Read these off the array that follows.
1) Find the entry just left of 69.
2) Find the maximum.
3) Find the entry just right of 161.
[[127, 69, 76, 114, 118], [84, 156, 189, 81, 149], [102, 150, 173, 59, 174], [106, 182, 129, 67, 170], [122, 164, 133, 60, 187], [109, 146, 169, 56, 172], [113, 198, 122, 77, 155], [104, 160, 161, 59, 190]]
1) 127
2) 198
3) 59

a =
167  120  107  142  116  104  147  125  105  117  157   97  119  115   89  134
145  175  146  133  124  132  117  163   71   95  181  152  114  131  154  164
154  135  111  160  153  103  144  188  123  144  135  142   81  136  124  146
159  138  116  140  155  113  121  184   96  116  150  130  104  135  121  144
158  152  113  121  124  115  143  156  108  140  144  157  103  109  121  161
141  162  135  107  102  138  115  116  108  107  139  178  137  120  130  167
148  152  117  145  164  109  123  188  111  129  131  142   99  144  132  148
149  166  148  115   94  129  138  104  112  158  119  176  104  101  133  167
135  169  148  123  114  135  103  126   50   78  159  122  137  124  142  162
139  172  143  119  106  130  107  128   64   83  159  132  135  130  136  164
What is the entry directly above 95?
Answer: 117
What is the entry in the bottom-right corner?
Answer: 164
The 4th entry, reading row by row: 142
The third entry on the diagonal from the top-right corner: 136
What is the third entry, reading row by row?
Answer: 107
What is the entry directly below the smallest entry?
Answer: 64
The 1st entry in reading order is 167
The entry directly above 106: 114
The 2nd entry in reading order -> 120
What is the top-right entry?
Answer: 134
The 2nd entry from the end, reading row by row is 136
The fifth entry, reading row by row is 116
What is the entry in the bottom-left corner?
Answer: 139
The smallest entry is 50
What is the entry just right of 169?
Answer: 148
What is the entry directly above the smallest entry?
Answer: 112
The smallest entry in the first row: 89
What is the smallest entry in the first column?
Answer: 135
What is the entry just left of the smallest entry?
Answer: 126
What is the entry just right of the smallest entry?
Answer: 78
What is the entry just right of 181?
Answer: 152
What is the 3rd smallest entry?
Answer: 71
What is the entry just left of 184?
Answer: 121
The fifth-last entry, reading row by row: 132
The entry just right of 96: 116
What is the 4th entry from the end, reading row by row?
Answer: 135
What is the 2nd entry on the diagonal from the top-right corner?
Answer: 154
The second entry on the main diagonal: 175
